Here is a tiny trained network, its code and every weight. The questions are about switching its units off for an input and a class, where a switched-off unit gives its printed mean instead of its output.

import numpy as np


def w(rows, s, z=0):
    codes = np.array(rows[::2]) - 128.0
    scale = np.full(codes.shape[1], s)
    scale[-1] = z or s
    return codes * scale


def norm(h):
    return h / np.sqrt((h * h).mean(-1, keepdims=True) + 1e-5)


def f(y):
    return np.maximum(y, 0)


def log_softmax(a):
    a = a - a.max(-1, keepdims=True)
    return a - np.log(np.exp(a).sum(-1, keepdims=True))


def net(x, mask):
    res = np.array(x, float).reshape(1, 6) / 4 @ E
    u = 0
    for l in range(2):
        y = f(norm(res) @ A[l][:, :-1].T + A[l][:, -1])
        res = res + np.where(mask[u : u + 11], y, B[l][:, -1]) @ B[l][:, :-1]
        u += 11
    return log_softmax(norm(res)[-1] @ U[:, :-1].T + U[:, -1])


A, B = {}, {}
E = w([
[76,30,173,103],'x0',
[53,177,68,119],'x1',
[2,184,188,213],'x2',
[168,59,89,79],'x3',
[189,73,80,163],'x4',
[175,164,160,37],'x5',
],0.0047)
A[0] = w([
[220,156,209,164,67],'L0N1',
[134,162,172,180,179],'L0N2',
[132,107,66,212,3],'L0N3',
[131,21,149,71,201],'L0N4',
[152,149,2,198,47],'L0N5',
[66,166,159,92,199],'L0N6',
[140,167,89,222,52],'L0N7',
[124,181,22,163,12],'L0N8',
[183,214,42,47,91],'L0N9',
[54,107,105,142,155],'L0N10',
[207,105,114,138,147],'L0N11',
],0.0096,0.0024)
B[0] = w([
[105,107,212,69,195],'L0N1',
[128,28,144,116,206],'L0N2',
[79,95,163,232,181],'L0N3',
[212,129,93,206,253],'L0N4',
[48,63,178,161,220],'L0N5',
[190,193,140,126,233],'L0N6',
[86,64,201,155,202],'L0N7',
[129,31,202,157,197],'L0N8',
[155,2,97,34,251],'L0N9',
[150,203,109,186,206],'L0N10',
[106,202,134,110,214],'L0N11',
],0.0072,0.0048)
A[1] = w([
[109,132,127,194,70],'L1N1',
[94,100,139,126,125],'L1N2',
[96,156,105,162,40],'L1N3',
[188,114,162,156,111],'L1N4',
[104,168,41,137,92],'L1N5',
[167,66,71,8,220],'L1N6',
[147,61,102,132,57],'L1N7',
[170,166,204,111,223],'L1N8',
[86,209,136,92,2],'L1N9',
[190,116,54,187,159],'L1N10',
[57,134,157,208,147],'L1N11',
],0.013,0.0029)
B[1] = w([
[192,147,132,126,179],'L1N1',
[186,133,165,182,159],'L1N2',
[123,144,191,106,144],'L1N3',
[111,116,168,51,192],'L1N4',
[146,67,254,146,136],'L1N5',
[196,75,128,190,254],'L1N6',
[162,152,90,78,180],'L1N7',
[16,122,146,93,211],'L1N8',
[72,184,87,150,148],'L1N9',
[159,202,113,19,192],'L1N10',
[200,202,104,108,236],'L1N11',
],0.0077,0.0087)
U = w([
[151,62,121,217,145],'0',
[2,223,104,122,3],'1',
[79,150,10,100,4],'2',
[78,135,178,111,204],'3',
[221,88,85,39,183],'4',
[149,238,126,185,131],'5',
],0.015,0.0055)

Each question gives the input, the list of numbers given to net, and the class t.
The units are the neurons (one row each of A and B). Each row of codes is followed by its name. A weight is (code - 128) times the scale printed after its matrix; where a second scale follows, it is the last column's (A, B and U).
mask holds one flag per neuron, layer by layer. A switched-off neuron (its flag False) gives its mean, the last column of its row in B, instead of its output. The means were averaged over made-up inputs and are rounded, as every weight is.
A unit's drop is (log p(t) with every unit on - log p(t) with that unit switched off) / (log p(t) with every unit on - log p(t) with every unit switched off).
The circuit of an input: a set's keep is (log p(t) with only the set's units on - log p(t) with every unit switched off) / (log p(t) with every unit on - log p(t) with every unit switched off). Starting from the 12 units with the biggest drops (on a tie, the unit counted first), units are removed one at a time, each time the one whose removal leaves the highest keep (on an exact tie, the one counted first), for as long as the keep stays at least 0.8.
circuit, biggest first: the units of the circuit, biggest drop first
unit that matters most: the unit with the biggest drop
top k neurons: the k neurons with the biggest drops, biggest first
top k neurons in layer l: the k neurons of layer l with the biggest drops, biggest first
drop of u: that unit's drop, to one decimal
input [2,3,-3,1,-4,-7], class 5: top neuron	[L0N9]
input [4,7,1,-1,-1,8], class 1: top 3 neurons	[L0N2, L0N6, L1N9]
input [-1,-8,6,5,-8,-8], class 5: top 2 neurons	[L1N11, L0N9]
input [0,-4,0,4,-1,-7], class 5: top 2 neurons	[L0N9, L0N3]
input [7,-6,4,7,-7,-5], class 4: circuit, biggest first	[L0N5, L0N3, L0N7]
input [2,4,-1,-5,8,5], class 0: circuit, biggest first	[L1N10, L0N5]
input [-2,-1,8,-4,-4,2], class 1: top 2 neurons in layer 0	[L0N4, L0N6]
input [-4,8,0,-4,-5,5], class 4: top 4 neurons	[L0N9, L0N11, L1N6, L0N3]
input [3,-8,6,5,7,-8], class 4: circuit, biggest first	[L1N10, L0N5, L1N7]
input [-6,-4,0,4,-6,-8], class 3: top 2 neurons in layer 0	[L0N7, L0N4]
input [0,-8,8,-3,4,0], class 3: top 2 neurons	[L1N6, L0N1]
input [2,-6,-1,-8,-2,-4], class 3: top 2 neurons in layer 1	[L1N6, L1N8]
input [5,-6,6,7,3,-5], class 4: top 2 neurons in layer 1	[L1N10, L1N4]
input [3,-6,1,3,-5,2], class 3: top 3 neurons in layer 1	[L1N8, L1N11, L1N6]
input [4,0,7,-4,4,-3], class 5: circuit, biggest first	[L1N11]
input [4,7,-4,-7,6,-2], class 0: top 2 neurons	[L0N5, L0N8]
input [-7,-4,4,-3,2,8], class 3: top 3 neurons	[L1N8, L0N1, L1N11]
input [0,-1,0,-7,3,1], class 3: top 3 neurons	[L0N9, L1N6, L0N1]
input [0,6,1,-3,7,4], class 0: drop of L1N10	0.1
input [5,4,-2,4,4,-8], class 5: drop of L0N9	0.4
input [4,8,6,-6,8,0], class 5: drop of L1N11	0.3
input [8,-3,4,2,7,-4], class 4: unit that matters most	L1N10
input [3,-2,4,2,3,-4], class 5: drop of L0N9	0.3
